Below is a small trained network, with its code and all its weights. Each question gives an input and a class and asks what happens when units are switched off, that is, made to give their printed mean instead of their output.

import numpy as np


def w(rows, s, z=0):
    codes = np.array(rows[::2]) - 128.0
    scale = np.full(codes.shape[1], s)
    scale[-1] = z or s
    return codes * scale


def norm(h):
    return h / np.sqrt((h * h).mean(-1, keepdims=True) + 1e-5)


def f(y):
    return np.maximum(y, 0)


def log_softmax(a):
    a = a - a.max(-1, keepdims=True)
    return a - np.log(np.exp(a).sum(-1, keepdims=True))


def net(x, mask):
    res = np.array(x, float).reshape(1, 2) / 4 @ E
    u = 0
    for l in range(3):
        y = f(norm(res) @ A[l][:, :-1].T + A[l][:, -1])
        res = res + np.where(mask[u : u + 3], y, B[l][:, -1]) @ B[l][:, :-1]
        u += 3
    return log_softmax(norm(res)[-1] @ U[:, :-1].T + U[:, -1])


A, B = {}, {}
E = w([
[162,54,73,201,248,251,120,140],'x0',
[148,57,128,249,237,174,56,177],'x1',
],0.0033)
A[0] = w([
[162,12,100,164,112,248,98,100,235],'0.n0',
[111,208,46,104,158,177,136,148,6],'0.n1',
[46,184,181,137,69,2,95,125,85],'0.n2',
],0.0034,0.0015)
B[0] = w([
[87,95,164,107,123,64,91,130,255],'0.n0',
[202,254,155,140,111,147,89,73,145],'0.n1',
[170,121,96,93,50,141,198,124,251],'0.n2',
],0.0058,0.0041)
A[1] = w([
[182,43,40,112,108,255,86,82,176],'1.n0',
[99,166,243,33,162,159,195,136,48],'1.n1',
[254,173,153,225,168,164,49,212,251],'1.n2',
],0.003,0.0019)
B[1] = w([
[25,158,205,133,78,76,188,170,205],'1.n0',
[77,132,61,128,187,106,215,96,173],'1.n1',
[1,82,167,104,164,88,145,76,254],'1.n2',
],0.0052,0.0026)
A[2] = w([
[129,157,193,21,37,83,218,86,227],'2.n0',
[244,103,146,55,174,228,121,46,6],'2.n1',
[187,129,140,92,225,254,130,136,3],'2.n2',
],0.0032,0.0018)
B[2] = w([
[89,180,85,2,85,33,197,134,254],'2.n0',
[148,84,189,207,143,141,177,254,128],'2.n1',
[164,218,225,77,18,102,201,42,128],'2.n2',
],0.0039,0.0073)
U = w([
[98,208,81,4,70,38,186,68,255],'0',
[166,140,83,128,179,129,62,99,1],'1',
[217,192,115,147,70,123,98,193,3],'2',
[40,45,181,181,255,82,43,119,255],'3',
[239,180,93,220,134,174,65,80,1],'4',
[179,179,127,147,194,180,83,104,1],'5',
[177,167,97,131,190,223,70,100,1],'6',
[221,209,91,160,207,203,78,145,1],'7',
],0.0041,0.0019)

Each question gives the input, the list of numbers given to net, and the class t.
The units are the neurons (one row each of A and B). Each row of codes is followed by its name. A weight is (code - 128) times the scale printed after its matrix; where a second scale follows, it is the last column's (A, B and U).
mask holds one flag per neuron, layer by layer. A switched-off neuron (its flag False) gives its mean, the last column of its row in B, instead of its output. The means were averaged over made-up inputs and are rounded, as every weight is.
A unit's drop is (log p(t) with every unit on - log p(t) with that unit switched off) / (log p(t) with every unit on - log p(t) with every unit switched off).
The circuit of an input: a set's keep is (log p(t) with only the set's units on - log p(t) with every unit switched off) / (log p(t) with every unit on - log p(t) with every unit switched off). Starting from all 9 units, units are removed one at a time, each time the one whose removal leaves the highest keep (on an exact tie, the one counted first), for as long as the keep stays at least 0.8.
circuit, biggest first: the units of the circuit, biggest drop first
k most important neurons: the k neurons with the biggest drops, biggest first
k most important neurons of layer l: the k neurons of layer l with the biggest drops, biggest first
drop of u: that unit's drop, to one decimal
input [0,3], class 3: circuit, biggest first	(2.n0)
input [4,1], class 3: circuit, biggest first	(2.n0, 0.n0)
input [3,-1], class 3: 2 most important neurons of layer 0	(0.n2, 0.n0)
input [-4,6], class 3: circuit, biggest first	(2.n0, 1.n0)
input [6,-1], class 3: circuit, biggest first	(2.n0, 0.n0)
input [5,-1], class 3: 3 most important neurons	(0.n2, 2.n0, 0.n0)
input [5,-2], class 3: 2 most important neurons of layer 0	(0.n2, 0.n0)
input [0,1], class 3: 3 most important neurons	(0.n2, 2.n0, 1.n0)
input [-3,6], class 3: drop of 1.n1	0.0
input [1,3], class 3: drop of 2.n0	0.2
input [2,2], class 3: drop of 2.n0	0.2
